Below are the code and all the weights of a small trained network. Each question names an input and a class and asks about switching units off, where a switched-off unit gives its printed mean instead of its output.

import numpy as np


def w(rows, s, z=0):
    codes = np.array(rows[::2]) - 128.0
    scale = np.full(codes.shape[1], s)
    scale[-1] = z or s
    return codes * scale


def norm(h):
    return h / np.sqrt((h * h).mean(-1, keepdims=True) + 1e-5)


def f(y):
    return np.maximum(y, 0)


def log_softmax(a):
    a = a - a.max(-1, keepdims=True)
    return a - np.log(np.exp(a).sum(-1, keepdims=True))


def net(x, mask):
    res = np.array(x, float).reshape(1, 2) / 4 @ E
    u = 0
    for l in range(3):
        y = f(norm(res) @ A[l][:, :-1].T + A[l][:, -1])
        res = res + np.where(mask[u : u + 3], y, B[l][:, -1]) @ B[l][:, :-1]
        u += 3
    return log_softmax(norm(res)[-1] @ U[:, :-1].T + U[:, -1])


A, B = {}, {}
E = w([
[211,172,218,129,200],'x0',
[139,2,69,224,140],'x1',
],0.0058)
A[0] = w([
[37,150,17,171,132,18],'0.n1',
[49,54,40,142,11,1],'0.n2',
[153,98,160,169,194,60],'0.n3',
],0.011,0.0022)
B[0] = w([
[150,160,110,38,228,198],'0.n1',
[34,100,211,93,246,245],'0.n2',
[216,64,61,128,117,171],'0.n3',
],0.012,0.011)
A[1] = w([
[40,250,85,129,33,255],'1.n1',
[254,104,174,233,180,85],'1.n2',
[200,175,224,76,111,76],'1.n3',
],0.0076,0.0034)
B[1] = w([
[61,244,44,21,167,215],'1.n1',
[254,128,59,251,91,252],'1.n2',
[144,68,251,199,50,248],'1.n3',
],0.0085,0.0045)
A[2] = w([
[88,240,254,83,92,1],'2.n1',
[182,78,170,150,141,77],'2.n2',
[229,216,131,230,23,154],'2.n3',
],0.0096,0.0045)
B[2] = w([
[143,55,86,205,107,228],'2.n1',
[190,247,121,76,110,173],'2.n2',
[46,118,149,87,147,254],'2.n3',
],0.014,0.0076)
U = w([
[51,168,39,99,80,20],'0',
[67,123,145,60,236,253],'1',
[181,178,252,127,76,29],'2',
[242,133,67,126,165,154],'3',
[60,78,154,239,52,45],'4',
],0.02,0.0034)

Each question gives the input, the list of numbers given to net, and the class t.
The units are the neurons (one row each of A and B). Each row of codes is followed by its name. A weight is (code - 128) times the scale printed after its matrix; where a second scale follows, it is the last column's (A, B and U).
mask holds one flag per neuron, layer by layer. A switched-off neuron (its flag False) gives its mean, the last column of its row in B, instead of its output. The means were averaged over made-up inputs and are rounded, as every weight is.
A unit's drop is (log p(t) with every unit on - log p(t) with that unit switched off) / (log p(t) with every unit on - log p(t) with every unit switched off).
The circuit of an input: a set's keep is (log p(t) with only the set's units on - log p(t) with every unit switched off) / (log p(t) with every unit on - log p(t) with every unit switched off). Starting from all 9 units, units are removed one at a time, each time the one whose removal leaves the highest keep (on an exact tie, the one counted first), for as long as the keep stays at least 0.8.
units of the circuit, in order: the units of the circuit, biggest drop first
most important unit: the unit with the biggest drop
top k neurons: the k neurons with the biggest drops, biggest first
top k neurons in layer l: the k neurons of layer l with the biggest drops, biggest first
drop of u: that unit's drop, to one decimal
input [5,-7], class 4: most important unit -> 2.n1
input [6,-4], class 2: units of the circuit, in order -> [1.n3, 0.n2]
input [3,-5], class 4: top 2 neurons -> [0.n3, 2.n1]
input [3,-3], class 4: units of the circuit, in order -> [0.n3, 2.n1, 0.n1, 0.n2]
input [-1,-3], class 0: units of the circuit, in order -> [0.n2, 0.n1]
input [-1,-8], class 0: top 3 neurons -> [1.n1, 0.n2, 0.n3]
input [0,-5], class 4: top 2 neurons -> [1.n3, 2.n1]
input [-3,-8], class 0: top 2 neurons -> [1.n1, 0.n2]
input [7,-6], class 2: top 2 neurons -> [1.n3, 2.n2]
input [2,-7], class 4: top 2 neurons -> [2.n1, 1.n3]
input [4,-2], class 2: top 2 neurons -> [0.n2, 1.n3]
input [0,-6], class 4: top 2 neurons -> [1.n3, 2.n1]
input [2,-8], class 4: top 2 neurons -> [2.n1, 1.n3]
input [-2,-8], class 0: units of the circuit, in order -> [0.n2]
input [5,-6], class 4: top 2 neurons -> [0.n3, 2.n1]
input [-1,-7], class 0: top 3 neurons -> [1.n1, 0.n2, 0.n3]
input [5,-1], class 2: top 2 neurons in layer 0 -> [0.n1, 0.n2]
input [7,-7], class 4: top 2 neurons in layer 0 -> [0.n3, 0.n1]
input [4,-8], class 4: drop of 1.n3 -> 0.0
input [3,0], class 3: drop of 0.n3 -> 0.8
input [1,0], class 3: most important unit -> 0.n3
input [1,7], class 3: drop of 2.n3 -> 0.3
input [5,-4], class 2: top 3 neurons -> [1.n3, 0.n2, 2.n2]
